Below is a small trained network, with its code and all its weights. Each question gives an input and a target symbol and asks what happens when units are switched off, that is, made to give their printed mean instead of their output.

import numpy as np


def w(rows, s, z=0):
    codes = np.array(rows[::2]) - 128.0
    scale = np.full(codes.shape[1], s)
    scale[-1] = z or s
    return codes * scale


def f(y):
    return y / 2 * (1 + np.tanh(0.7978845608 * (y + 0.044715 * y**3)))


def softmax(a):
    e = np.exp(a - a.max(-1, keepdims=True))
    return e / e.sum(-1, keepdims=True)


def log_softmax(a):
    a = a - a.max(-1, keepdims=True)
    return a - np.log(np.exp(a).sum(-1, keepdims=True))


def net(x, mask):
    ids = ['γεζηθλμξστψ'.index(c) for c in x.split()]
    T = len(ids)
    res = E[ids] + P[:T]
    u = 0
    for l in range(2):
        q, k, v = (res @ M[l].T for M in (Q, K, V))
        z = softmax(np.where(np.tri(T) > 0, q @ k.T / 3**0.5, -1e9)) @ v
        res = res + np.where(mask[u], z, O[l][:, -1]) @ O[l][:, :-1]
        u += 1
        y = f(res @ A[l][:, :-1].T + A[l][:, -1])
        res = res + np.where(mask[u : u + 8], y, B[l][:, -1]) @ B[l][:, :-1]
        u += 8
    return log_softmax(res[-1] @ U[:, :-1].T + U[:, -1])


Q, K, V, O, A, B = {}, {}, {}, {}, {}, {}
E = w([
[121,171,78],'γ',
[145,185,131],'ε',
[194,118,5],'ζ',
[121,174,80],'η',
[159,140,86],'θ',
[89,142,148],'λ',
[173,112,123],'μ',
[162,138,82],'ξ',
[187,104,181],'σ',
[157,156,185],'τ',
[75,110,76],'ψ',
],0.025)
P = w([
[245,251,29],'0',
[175,129,89],'1',
[146,116,108],'2',
[128,96,104],'3',
[111,68,107],'4',
[110,71,97],'5',
[86,59,106],'6',
[93,46,100],'7',
[79,29,106],'8',
[75,23,87],'9',
[77,20,87],'10',
[75,31,95],'11',
[61,7,110],'12',
[61,26,112],'13',
],0.0029)
Q[0] = w([
[106,125,66],'0.h1',
[2,238,45],'0.h1',
[85,190,147],'0.h1',
],0.0069)
K[0] = w([
[82,139,21],'0.h1',
[158,56,50],'0.h1',
[225,254,38],'0.h1',
],0.0069)
V[0] = w([
[209,126,4],'0.h1',
[170,226,168],'0.h1',
[190,252,32],'0.h1',
],0.0034)
O[0] = w([
[3,88,147,237],'0.h1',
[162,213,221,161],'0.h1',
[173,183,90,253],'0.h1',
],0.0049,0.0032)
A[0] = w([
[180,151,221,15],'0.n1',
[105,97,156,114],'0.n2',
[65,133,90,22],'0.n3',
[153,116,119,144],'0.n4',
[103,117,225,191],'0.n5',
[9,141,113,54],'0.n6',
[178,143,180,1],'0.n7',
[161,98,112,141],'0.n8',
],0.015,0.0043)
B[0] = w([
[110,145,43,254],'0.n1',
[70,61,133,122],'0.n2',
[160,1,146,187],'0.n3',
[180,160,123,158],'0.n4',
[68,145,34,234],'0.n5',
[158,70,44,236],'0.n6',
[87,141,12,189],'0.n7',
[176,63,145,170],'0.n8',
],0.0071,0.005)
Q[1] = w([
[160,169,113],'1.h1',
[84,5,108],'1.h1',
[141,230,250],'1.h1',
],0.011)
K[1] = w([
[113,118,183],'1.h1',
[133,49,32],'1.h1',
[3,226,220],'1.h1',
],0.0043)
V[1] = w([
[76,2,148],'1.h1',
[241,60,106],'1.h1',
[182,32,115],'1.h1',
],0.0082)
O[1] = w([
[192,254,101,131],'1.h1',
[195,90,84,255],'1.h1',
[104,109,95,225],'1.h1',
],0.0056,0.0086)
A[1] = w([
[122,211,151,172],'1.n1',
[78,81,198,172],'1.n2',
[248,134,229,107],'1.n3',
[154,137,60,195],'1.n4',
[127,31,113,171],'1.n5',
[84,55,68,114],'1.n6',
[176,65,89,2],'1.n7',
[122,159,132,118],'1.n8',
],0.012,0.0092)
B[1] = w([
[94,166,162,136],'1.n1',
[104,205,135,130],'1.n2',
[169,217,247,134],'1.n3',
[90,76,133,252],'1.n4',
[209,157,154,193],'1.n5',
[179,178,108,204],'1.n6',
[134,220,97,169],'1.n7',
[125,113,110,125],'1.n8',
],0.011,0.019)
U = w([
[170,133,107,35],'γ',
[120,199,146,186],'ε',
[179,120,179,157],'ζ',
[139,79,137,191],'η',
[176,8,140,254],'θ',
[145,118,132,57],'λ',
[145,94,132,120],'μ',
[158,83,124,105],'ξ',
[145,121,133,54],'σ',
[76,97,62,91],'τ',
[142,125,130,50],'ψ',
],0.014,0.0079)

Each question gives the input, a string of symbols that net reads in full, and the target symbol t.
The units are the heads (3 rows each of Q, K, V and O) and the neurons (one row each of A and B). Each row of codes is followed by its name. A weight is (code - 128) times the scale printed after its matrix; where a second scale follows, it is the last column's (O, A, B and U).
mask holds one flag per unit, layer by layer, with each layer's heads first. A switched-off unit (its flag False) gives its mean, the last column of its rows in O or B, instead of its output. The means were averaged over made-up inputs and are rounded, as every weight is.
A unit's drop is (log p(t) with every unit on - log p(t) with that unit switched off) / (log p(t) with every unit on - log p(t) with every unit switched off).
The circuit of an input: a set's keep is (log p(t) with only the set's units on - log p(t) with every unit switched off) / (log p(t) with every unit on - log p(t) with every unit switched off). Starting from the 12 units with the biggest drops (on a tie, the unit counted first), units are removed one at a time, each time the one whose removal leaves the highest keep (on an exact tie, the one counted first), for as long as the keep stays at least 0.8.
circuit, biggest first: the units of the circuit, biggest drop first
most important unit: the unit with the biggest drop
k most important neurons: the k neurons with the biggest drops, biggest first
top k neurons in layer l: the k neurons of layer l with the biggest drops, biggest first
drop when u is switched off: that unit's drop, to one decimal
input σ ε μ, target ζ: top 3 neurons in layer 1 : (1.n3; 1.n4; 1.n5)
input τ η λ, target ε: circuit, biggest first : (1.h1; 1.n2; 1.n4)
input σ θ ψ λ, target τ: 4 most important neurons : (0.n6; 0.n3; 1.n5; 0.n5)
input τ η η θ ξ τ μ η ξ σ ψ, target γ: most important unit : 1.n7
input ψ ζ θ γ η, target γ: top 4 neurons in layer 0 : (0.n6; 0.n8; 0.n3; 0.n4)
input η ψ ψ ζ λ, target γ: top 2 neurons in layer 0 : (0.n8; 0.n6)
input ε θ η η μ ζ τ η, target γ: 3 most important neurons : (1.n6; 1.n7; 0.n6)
input τ η σ θ ψ λ ξ ε τ ψ τ, target τ: top 3 neurons in layer 0 : (0.n5; 0.n1; 0.n7)
input σ σ μ η η ζ τ θ τ γ σ σ σ γ, target γ: 4 most important neurons : (1.n6; 1.n7; 0.n6; 1.n5)
input τ σ λ γ σ λ ζ ξ, target θ: top 2 neurons in layer 0 : (0.n6; 0.n3)
input ε ζ θ λ θ λ ξ ψ σ, target τ: top 2 neurons in layer 1 : (1.n5; 1.n4)
input τ τ η ψ τ ψ η τ ε μ λ, target τ: 4 most important neurons : (0.n6; 1.n5; 0.n3; 0.n5)
input θ ξ η γ, target θ: drop when 0.n8 is switched off : 0.0
input σ ξ θ ψ ζ θ, target θ: drop when 1.n7 is switched off : 0.2
input γ η ψ ψ θ σ μ η σ, target τ: drop when 0.n6 is switched off : 0.3
input λ η τ λ, target ε: drop when 1.n2 is switched off : 0.9
input τ ψ μ τ τ λ τ λ σ ζ λ, target γ: most important unit : 1.n6
